Below are the code and all the weights of a small trained network. Each question names an input and a class and asks about switching units off, where a switched-off unit gives its printed mean instead of its output.

import numpy as np


def w(rows, s, z=0):
    codes = np.array(rows[::2]) - 128.0
    scale = np.full(codes.shape[1], s)
    scale[-1] = z or s
    return codes * scale


def f(y):
    return np.maximum(y, 0)


def log_softmax(a):
    a = a - a.max(-1, keepdims=True)
    return a - np.log(np.exp(a).sum(-1, keepdims=True))


def net(x, mask):
    res = np.array(x, float).reshape(1, 5) / 4 @ E
    y = f(res @ A[0][:, :-1].T + A[0][:, -1])
    res = res + np.where(mask, y, B[0][:, -1]) @ B[0][:, :-1]
    return log_softmax(res[-1] @ U[:, :-1].T + U[:, -1])


A, B = {}, {}
E = w([
[157,181,30,165,122,68,45,227,244],'x0',
[127,32,54,185,150,85,198,192,35],'x1',
[149,60,166,119,2,142,87,78,111],'x2',
[245,63,88,27,236,59,173,77,106],'x3',
[182,101,62,250,116,18,238,7,186],'x4',
],0.0071)
A[0] = w([
[158,91,52,218,128,44,183,90,156,148],'neuron 1',
[154,90,80,167,118,68,180,106,140,83],'neuron 2',
[70,152,149,200,63,130,153,147,143,168],'neuron 3',
[134,222,83,137,143,95,78,135,239,136],'neuron 4',
[146,182,128,138,103,143,92,133,188,116],'neuron 5',
[140,205,104,146,139,121,92,145,226,163],'neuron 6',
[132,114,152,128,101,111,142,59,156,18],'neuron 7',
[55,127,140,230,58,127,145,147,120,115],'neuron 8',
[144,133,139,147,135,116,112,136,118,3],'neuron 9',
[142,98,139,97,61,164,118,123,114,57],'neuron 10',
[126,180,131,147,160,162,194,85,153,22],'neuron 11',
[87,143,110,126,189,127,144,246,96,140],'neuron 12',
[101,151,103,152,178,139,130,180,113,90],'neuron 13',
[150,100,118,98,92,114,95,167,122,91],'neuron 14',
[126,138,132,132,78,126,137,113,146,125],'neuron 15',
[153,119,99,128,104,120,107,126,167,76],'neuron 16',
[130,156,141,96,163,132,141,117,145,38],'neuron 17',
[104,184,129,136,137,147,99,166,139,60],'neuron 18',
[165,101,128,114,99,107,129,129,139,34],'neuron 19',
[73,145,122,205,84,137,140,131,121,129],'neuron 20',
[150,191,110,143,132,111,84,162,220,107],'neuron 21',
[117,173,166,120,178,134,216,27,145,161],'neuron 22',
[121,125,93,148,157,144,137,205,115,146],'neuron 23',
[63,184,182,124,87,198,71,136,107,133],'neuron 24',
[101,170,108,146,121,157,101,129,160,99],'neuron 25',
[64,141,165,121,99,205,96,133,142,128],'neuron 26',
[173,136,105,90,154,121,118,124,114,42],'neuron 27',
],0.012,0.0043)
B[0] = w([
[4,119,200,182,121,96,74,131,119,244],'neuron 1',
[66,135,164,155,131,99,114,128,109,199],'neuron 2',
[160,128,105,87,85,174,107,141,185,205],'neuron 3',
[132,185,147,105,45,87,137,125,168,236],'neuron 4',
[154,137,95,105,94,138,149,143,143,190],'neuron 5',
[126,175,150,72,50,99,162,149,176,223],'neuron 6',
[131,93,119,156,175,113,158,143,62,154],'neuron 7',
[200,134,100,47,80,157,104,94,198,207],'neuron 8',
[125,97,124,120,121,124,126,127,131,128],'neuron 9',
[127,153,127,153,125,153,123,161,166,167],'neuron 10',
[129,116,122,138,146,162,83,102,135,154],'neuron 11',
[135,106,63,126,155,134,230,199,106,209],'neuron 12',
[138,126,107,125,136,116,177,194,120,171],'neuron 13',
[116,141,111,140,151,161,90,132,138,153],'neuron 14',
[119,106,139,158,95,151,123,153,137,154],'neuron 15',
[123,78,128,128,87,113,128,116,113,151],'neuron 16',
[137,120,146,139,103,122,117,104,112,146],'neuron 17',
[110,167,120,154,137,112,155,172,106,182],'neuron 18',
[116,113,140,159,110,152,128,137,129,139],'neuron 19',
[169,128,83,76,90,155,107,123,193,188],'neuron 20',
[145,133,150,109,73,78,163,148,144,213],'neuron 21',
[146,88,130,153,207,146,102,36,71,198],'neuron 22',
[122,94,82,122,143,148,139,164,105,179],'neuron 23',
[55,151,157,174,108,168,82,149,170,253],'neuron 24',
[167,124,98,122,119,146,159,153,110,175],'neuron 25',
[92,154,153,164,106,159,93,148,163,224],'neuron 26',
[123,117,123,123,98,127,115,119,149,153],'neuron 27',
],0.012,0.016)
U = w([
[128,141,127,116,112,182,73,129,163,210],'0',
[161,97,139,177,167,147,177,117,83,58],'1',
[98,112,184,145,142,85,65,73,115,138],'2',
[81,130,117,159,177,100,156,186,97,121],'3',
[147,148,121,87,70,107,153,168,168,125],'4',
[249,71,56,102,204,138,163,113,78,141],'5',
[228,184,147,95,117,66,176,75,135,2],'6',
],0.012,0.0064)

Each question gives the input, the list of numbers given to net, and the class t.
The units are the neurons (one row each of A and B). Each row of codes is followed by its name. A weight is (code - 128) times the scale printed after its matrix; where a second scale follows, it is the last column's (A, B and U).
mask holds one flag per neuron, in row order. A switched-off neuron (its flag False) gives its mean, the last column of its row in B, instead of its output. The means were averaged over made-up inputs and are rounded, as every weight is.
A unit's drop is (log p(t) with every unit on - log p(t) with that unit switched off) / (log p(t) with every unit on - log p(t) with every unit switched off).
The circuit of an input: a set's keep is (log p(t) with only the set's units on - log p(t) with every unit switched off) / (log p(t) with every unit on - log p(t) with every unit switched off). Starting from the 12 units with the biggest drops (on a tie, the unit counted first), units are removed one at a time, each time the one whose removal leaves the highest keep (on an exact tie, the one counted first), for as long as the keep stays at least 0.8.
units of the circuit, in order: the units of the circuit, biggest drop first
most important unit: the unit with the biggest drop
top k neurons: the k neurons with the biggest drops, biggest first
drop when u is switched off: that unit's drop, to one decimal
input [-8,0,8,-3,6], class 2: top 2 neurons : (neuron 22; neuron 7)
input [-1,0,-1,2,-5], class 3: top neuron : (neuron 8)
input [-5,2,6,-1,2], class 0: units of the circuit, in order : (neuron 12; neuron 21)
input [-1,8,2,4,-3], class 3: units of the circuit, in order : (neuron 8; neuron 3)
input [-3,-6,-5,-3,3], class 0: top 3 neurons : (neuron 22; neuron 11; neuron 12)
input [1,-8,2,-6,-4], class 4: top 2 neurons : (neuron 6; neuron 21)
input [-1,1,3,-5,7], class 0: top 2 neurons : (neuron 8; neuron 3)
input [-2,7,-1,2,-2], class 3: top 2 neurons : (neuron 8; neuron 22)
input [-2,-6,-8,8,-2], class 5: top 2 neurons : (neuron 1; neuron 22)
input [-4,2,2,0,-3], class 0: top 2 neurons : (neuron 1; neuron 12)
input [-8,-1,-6,5,0], class 5: drop when neuron 1 is switched off : 0.2
input [6,7,5,7,-1], class 3: drop when neuron 13 is switched off : 0.0
input [-6,-4,-3,2,-2], class 2: drop when neuron 12 is switched off : 0.1
input [-1,-1,-4,7,-8], class 5: drop when neuron 24 is switched off : 0.1
input [1,6,-2,-2,-1], class 3: most important unit : neuron 22
